Below are the code and all the weights of a small trained network. Each question names an input and a target symbol and asks about switching units off, where a switched-off unit gives its printed mean instead of its output.

import numpy as np


def w(rows, s, z=0):
    codes = np.array(rows[::2]) - 128.0
    scale = np.full(codes.shape[1], s)
    scale[-1] = z or s
    return codes * scale


def norm(h):
    return h / np.sqrt((h * h).mean(-1, keepdims=True) + 1e-5)


def f(y):
    return y / 2 * (1 + np.tanh(0.7978845608 * (y + 0.044715 * y**3)))


def softmax(a):
    e = np.exp(a - a.max(-1, keepdims=True))
    return e / e.sum(-1, keepdims=True)


def log_softmax(a):
    a = a - a.max(-1, keepdims=True)
    return a - np.log(np.exp(a).sum(-1, keepdims=True))


def net(x, mask):
    ids = ['αβγδζηθλπστψω'.index(c) for c in x.split()]
    T = len(ids)
    res = E[ids] + P[:T]
    u = 0
    for l in range(2):
        q, k, v = (norm(res) @ M[l].T for M in (Q, K, V))
        z = softmax(np.where(np.tri(T) > 0, q @ k.T / 4**0.5, -1e9)) @ v
        res = res + np.where(mask[u], z, O[l][:, -1]) @ O[l][:, :-1]
        u += 1
        y = f(norm(res) @ A[l][:, :-1].T + A[l][:, -1])
        res = res + np.where(mask[u : u + 4], y, B[l][:, -1]) @ B[l][:, :-1]
        u += 4
    return log_softmax(norm(res)[-1] @ U[:, :-1].T + U[:, -1])


Q, K, V, O, A, B = {}, {}, {}, {}, {}, {}
E = w([
[167,146,34,117,173,86,102,78,125],'α',
[113,153,42,211,146,123,57,239,104],'β',
[44,125,129,68,82,147,98,113,72],'γ',
[174,118,172,75,94,104,109,163,87],'δ',
[106,103,33,149,136,151,8,68,196],'ζ',
[107,140,145,70,111,154,59,107,61],'η',
[187,89,175,178,26,108,56,128,114],'θ',
[109,123,84,67,214,110,75,105,228],'λ',
[154,109,142,103,59,113,102,177,108],'π',
[197,135,166,121,37,76,20,181,107],'σ',
[60,111,158,77,98,179,68,150,117],'τ',
[196,102,160,160,196,157,97,107,190],'ψ',
[158,105,186,83,119,157,86,207,130],'ω',
],0.018)
P = w([
[107,252,188,143,94,113,159,122,175],'0',
[245,117,152,118,136,88,115,108,62],'1',
[174,179,159,86,163,55,135,118,75],'2',
[187,143,112,119,146,155,222,122,99],'3',
[181,179,115,87,175,112,149,151,56],'4',
[146,95,136,122,166,54,124,108,65],'5',
[171,130,134,126,110,101,107,145,129],'6',
[176,157,115,126,134,160,166,142,127],'7',
],0.013)
Q[0] = w([
[97,44,99,205,160,146,212,90,151],'0.h0',
[107,97,250,64,81,71,36,146,31],'0.h0',
[124,170,84,116,140,254,228,126,132],'0.h0',
[132,128,59,178,172,163,173,190,175],'0.h0',
],0.0093)
K[0] = w([
[177,46,96,146,146,148,109,131,88],'0.h0',
[148,247,153,153,63,194,167,85,181],'0.h0',
[119,71,169,154,115,53,55,96,132],'0.h0',
[131,76,109,73,160,91,85,126,67],'0.h0',
],0.013)
V[0] = w([
[62,98,119,185,93,153,119,34,203],'0.h0',
[90,44,255,214,196,228,143,236,216],'0.h0',
[168,123,100,217,24,60,247,170,171],'0.h0',
[86,147,181,108,106,243,246,36,61],'0.h0',
],0.0077)
O[0] = w([
[72,68,157,183,71,141,175,202,53,54],'0.h0',
[203,157,96,158,231,172,173,200,42,129],'0.h0',
[139,180,105,120,74,63,177,216,218,4],'0.h0',
[109,145,71,100,75,244,228,47,147,120],'0.h0',
],0.011,0.0043)
A[0] = w([
[169,175,148,190,41,115,100,161,121,250],'0.n0',
[196,130,220,80,147,150,147,128,135,114],'0.n1',
[120,136,140,185,158,97,182,225,89,118],'0.n2',
[187,162,6,185,250,132,85,98,197,68],'0.n3',
],0.011,0.0018)
B[0] = w([
[117,119,96,76,142,150,147,123,78,165],'0.n0',
[49,132,106,125,108,104,91,58,106,205],'0.n1',
[115,65,98,171,117,164,186,83,143,175],'0.n2',
[249,123,152,84,154,118,122,118,170,254],'0.n3',
],0.017,0.0082)
Q[1] = w([
[211,85,68,156,244,126,91,90,166],'1.h0',
[170,200,99,254,86,137,163,115,186],'1.h0',
[146,141,132,28,183,134,109,184,69],'1.h0',
[177,161,109,203,226,56,133,95,238],'1.h0',
],0.0099)
K[1] = w([
[175,145,43,152,251,116,105,7,229],'1.h0',
[126,1,72,55,125,174,59,101,33],'1.h0',
[132,234,125,237,155,132,147,175,175],'1.h0',
[105,53,2,77,213,85,6,37,113],'1.h0',
],0.0089)
V[1] = w([
[108,106,117,159,128,52,180,55,159],'1.h0',
[155,219,198,52,102,130,175,134,193],'1.h0',
[164,119,82,164,181,62,101,167,177],'1.h0',
[97,93,211,145,107,189,202,252,150],'1.h0',
],0.011)
O[1] = w([
[135,96,97,201,80,138,176,171,234,99],'1.h0',
[135,247,158,190,103,122,104,195,130,206],'1.h0',
[163,101,54,173,81,96,82,108,122,74],'1.h0',
[194,152,251,119,156,69,122,140,116,1],'1.h0',
],0.013,0.0094)
A[1] = w([
[144,90,187,106,154,133,208,211,60,193],'1.n0',
[93,181,198,133,51,114,174,169,144,12],'1.n1',
[199,109,124,165,155,9,124,126,136,73],'1.n2',
[107,94,124,180,109,108,47,118,83,4],'1.n3',
],0.013,0.0036)
B[1] = w([
[104,190,76,156,124,65,157,215,235,255],'1.n0',
[222,38,106,240,177,191,82,93,83,198],'1.n1',
[121,89,210,148,204,115,90,170,251,176],'1.n2',
[61,149,172,114,190,120,174,118,47,163],'1.n3',
],0.013,0.0073)
U = w([
[105,74,206,168,42,121,46,130,162,214],'α',
[67,175,82,99,100,32,43,169,121,44],'β',
[160,167,138,203,103,64,196,186,253,107],'γ',
[81,67,145,174,227,77,35,139,124,3],'δ',
[191,145,49,88,169,224,144,64,44,47],'ζ',
[186,87,197,210,132,199,212,84,176,207],'η',
[45,133,118,86,59,178,185,30,150,74],'θ',
[209,210,220,68,211,122,166,122,166,194],'λ',
[88,66,36,147,133,165,211,163,144,113],'π',
[190,236,174,205,66,109,75,142,162,133],'σ',
[150,25,176,106,122,74,133,220,166,154],'τ',
[59,63,117,150,149,125,115,86,36,148],'ψ',
[42,222,65,194,33,86,132,110,212,129],'ω',
],0.012,0.0057)

Each question gives the input, a string of symbols that net reads in full, and the target symbol t.
The units are the heads (4 rows each of Q, K, V and O) and the neurons (one row each of A and B). Each row of codes is followed by its name. A weight is (code - 128) times the scale printed after its matrix; where a second scale follows, it is the last column's (O, A, B and U).
mask holds one flag per unit, layer by layer, with each layer's heads first. A switched-off unit (its flag False) gives its mean, the last column of its rows in O or B, instead of its output. The means were averaged over made-up inputs and are rounded, as every weight is.
A unit's drop is (log p(t) with every unit on - log p(t) with that unit switched off) / (log p(t) with every unit on - log p(t) with every unit switched off).
The circuit of an input: a set's keep is (log p(t) with only the set's units on - log p(t) with every unit switched off) / (log p(t) with every unit on - log p(t) with every unit switched off). Starting from all 10 units, units are removed one at a time, each time the one whose removal leaves the highest keep (on an exact tie, the one counted first), for as long as the keep stays at least 0.8.
circuit, biggest first: the units of the circuit, biggest drop first
top k neurons: the k neurons with the biggest drops, biggest first
k most important neurons of layer l: the k neurons of layer l with the biggest drops, biggest first
input α τ λ, target ω: circuit, biggest first => 1.h0
input σ δ γ τ τ τ τ τ, target β: circuit, biggest first => 0.h0, 0.n0
input τ λ τ τ ψ α λ γ, target λ: circuit, biggest first => 1.h0, 0.h0
input ω τ π τ π ω τ, target ζ: circuit, biggest first => 0.h0, 1.n0
input ω τ τ ω, target ζ: circuit, biggest first => 0.h0, 0.n1
input ψ ω τ γ δ, target π: circuit, biggest first => 0.h0, 0.n2
input δ ω ψ α ψ δ ω, target ω: circuit, biggest first => 0.h0, 1.h0
input τ η λ, target ζ: circuit, biggest first => 0.h0, 1.h0, 0.n3
input ω τ ω τ α, target λ: top 4 neurons => 0.n3, 0.n1, 1.n2, 0.n2
input π δ β τ τ, target σ: top 2 neurons => 0.n3, 1.n1
input λ β ζ τ τ τ, target ψ: circuit, biggest first => 0.h0, 1.h0, 1.n3
input ζ γ λ ω σ, target τ: circuit, biggest first => 0.h0, 1.h0
input τ β τ π, target λ: circuit, biggest first => 1.h0, 0.h0, 1.n0
input α γ π τ θ τ γ, target α: 2 most important neurons of layer 1 => 1.n1, 1.n0
input β δ ω π π τ π, target δ: most important neuron of layer 1 => 1.n2
input σ σ γ, target β: top 2 neurons => 0.n0, 0.n3
input σ τ π, target β: top 2 neurons => 0.n0, 0.n3
input β ω τ ω σ, target δ: 2 most important neurons of layer 1 => 1.n2, 1.n3
input ω τ ω τ τ ω, target ζ: top 3 neurons => 0.n1, 1.n0, 0.n2
input τ π ω τ ω λ ζ, target λ: top neuron => 0.n3
input ω ω τ π λ α γ, target ζ: top 2 neurons => 0.n3, 1.n0
input ψ α τ ω τ θ τ τ, target π: top 2 neurons => 0.n2, 1.n0
